Here is a tiny trained network, its code and every weight. The questions are about switching its units off for an input and a class, where a switched-off unit gives its printed mean instead of its output.

import numpy as np


def w(rows, s, z=0):
    codes = np.array(rows[::2]) - 128.0
    scale = np.full(codes.shape[1], s)
    scale[-1] = z or s
    return codes * scale


def norm(h):
    return h / np.sqrt((h * h).mean(-1, keepdims=True) + 1e-5)


def f(y):
    return np.maximum(y, 0)


def log_softmax(a):
    a = a - a.max(-1, keepdims=True)
    return a - np.log(np.exp(a).sum(-1, keepdims=True))


def net(x, mask):
    res = np.array(x, float).reshape(1, 5) / 4 @ E
    u = 0
    for l in range(2):
        y = f(norm(res) @ A[l][:, :-1].T + A[l][:, -1])
        res = res + np.where(mask[u : u + 5], y, B[l][:, -1]) @ B[l][:, :-1]
        u += 5
    return log_softmax(norm(res)[-1] @ U[:, :-1].T + U[:, -1])


A, B = {}, {}
E = w([
[141,115,149,55,142,33,78,101,191,160,86,155],'x0',
[106,180,86,85,51,133,66,127,97,134,61,111],'x1',
[209,79,25,141,128,174,109,60,108,67,85,72],'x2',
[163,171,91,151,115,111,141,134,124,252,188,101],'x3',
[93,145,207,254,213,61,91,170,75,155,4,55],'x4',
],0.0073)
A[0] = w([
[123,95,137,58,203,31,113,81,142,187,57,189,3],'0.n0',
[27,126,175,137,94,214,195,88,3,121,134,123,35],'0.n1',
[66,247,121,85,14,148,96,68,79,156,53,113,102],'0.n2',
[112,67,213,77,119,163,121,175,172,79,78,160,123],'0.n3',
[190,40,182,151,205,94,232,136,155,134,174,127,65],'0.n4',
],0.0061,0.0038)
B[0] = w([
[117,180,10,169,126,117,51,139,88,83,239,97,212],'0.n0',
[96,121,115,219,116,27,194,191,178,158,200,43,206],'0.n1',
[173,43,233,79,254,191,137,178,82,77,177,165,253],'0.n2',
[77,171,130,102,133,173,248,214,145,187,72,119,218],'0.n3',
[197,76,169,20,127,172,40,152,36,100,112,115,223],'0.n4',
],0.0083,0.0049)
A[1] = w([
[146,131,116,71,96,97,39,123,202,105,105,182,29],'1.n0',
[137,119,60,203,141,109,233,105,95,103,83,110,164],'1.n1',
[249,105,94,136,65,135,125,67,103,93,23,124,13],'1.n2',
[72,117,71,87,162,59,92,103,134,104,90,138,1],'1.n3',
[113,145,152,228,207,39,132,87,104,156,2,111,116],'1.n4',
],0.0078,0.00095)
B[1] = w([
[91,89,156,253,97,153,136,103,137,138,135,73,185],'1.n0',
[138,127,79,125,155,60,125,172,197,144,154,135,194],'1.n1',
[122,193,142,122,134,42,152,160,113,152,32,162,206],'1.n2',
[109,133,109,176,145,126,171,234,182,150,197,60,167],'1.n3',
[89,139,141,82,66,226,132,46,165,120,122,162,255],'1.n4',
],0.012,0.006)
U = w([
[76,130,116,90,44,197,125,2,176,95,134,170,214],'0',
[174,47,204,77,199,145,49,195,11,67,91,122,38],'1',
[55,154,65,207,158,84,108,182,174,112,197,27,2],'2',
[100,233,151,113,145,19,160,175,136,171,66,231,161],'3',
[133,186,129,93,187,156,146,167,168,149,97,126,130],'4',
],0.0072,0.0037)

Each question gives the input, the list of numbers given to net, and the class t.
The units are the neurons (one row each of A and B). Each row of codes is followed by its name. A weight is (code - 128) times the scale printed after its matrix; where a second scale follows, it is the last column's (A, B and U).
mask holds one flag per neuron, layer by layer. A switched-off neuron (its flag False) gives its mean, the last column of its row in B, instead of its output. The means were averaged over made-up inputs and are rounded, as every weight is.
A unit's drop is (log p(t) with every unit on - log p(t) with that unit switched off) / (log p(t) with every unit on - log p(t) with every unit switched off).
The circuit of an input: a set's keep is (log p(t) with only the set's units on - log p(t) with every unit switched off) / (log p(t) with every unit on - log p(t) with every unit switched off). Starting from all 10 units, units are removed one at a time, each time the one whose removal leaves the highest keep (on an exact tie, the one counted first), for as long as the keep stays at least 0.8.
circuit, biggest first: the units of the circuit, biggest drop first
most important unit: the unit with the biggest drop
k most important neurons: the k neurons with the biggest drops, biggest first
k most important neurons of layer l: the k neurons of layer l with the biggest drops, biggest first
drop of u: that unit's drop, to one decimal
input [-8,6,-7,-3,-7], class 2: most important unit -> 0.n1
input [7,8,5,2,-2], class 1: 3 most important neurons -> (0.n2, 0.n1, 1.n1)
input [-2,3,8,-4,-7], class 3: circuit, biggest first -> (1.n2, 1.n4)
input [-5,6,8,1,1], class 3: 2 most important neurons of layer 0 -> (0.n4, 0.n0)
input [-8,6,3,-6,-5], class 2: 2 most important neurons -> (0.n1, 1.n4)
input [6,-3,3,-1,4], class 2: 2 most important neurons -> (0.n0, 1.n3)
input [7,-3,7,2,-4], class 2: circuit, biggest first -> (1.n0, 1.n4)
input [-8,7,-1,-7,2], class 2: 4 most important neurons -> (0.n1, 0.n4, 1.n1, 1.n2)
input [3,-7,-3,-1,-4], class 1: 2 most important neurons -> (0.n4, 1.n4)
input [6,-5,4,-2,1], class 2: 2 most important neurons -> (0.n0, 0.n2)
input [-4,5,4,5,8], class 0: 2 most important neurons -> (1.n4, 0.n4)
input [-6,8,2,2,8], class 0: 3 most important neurons of layer 0 -> (0.n4, 0.n0, 0.n3)
input [-7,2,-6,1,7], class 0: 2 most important neurons of layer 0 -> (0.n0, 0.n3)
input [8,-1,-6,-1,0], class 2: most important unit -> 0.n0
input [-4,4,2,2,4], class 0: 3 most important neurons of layer 1 -> (1.n4, 1.n2, 1.n3)
input [6,7,-3,0,-6], class 1: 2 most important neurons -> (0.n2, 1.n4)
input [-3,8,1,5,-6], class 1: 2 most important neurons -> (0.n2, 1.n4)
input [-8,-3,3,-2,-7], class 2: 4 most important neurons -> (1.n4, 0.n1, 1.n1, 0.n2)
input [4,2,0,4,3], class 2: 2 most important neurons of layer 1 -> (1.n3, 1.n2)
input [-2,2,8,2,-4], class 3: most important unit -> 1.n2
input [-5,4,4,-8,-1], class 4: 2 most important neurons -> (0.n0, 1.n0)
input [-5,-7,-4,6,-3], class 1: 2 most important neurons -> (0.n4, 1.n4)
input [-6,7,-6,-2,8], class 0: 2 most important neurons of layer 1 -> (1.n4, 1.n2)
input [3,7,2,7,-6], class 1: 2 most important neurons -> (0.n2, 1.n4)
input [7,0,-2,8,8], class 0: drop of 1.n4 -> 0.9
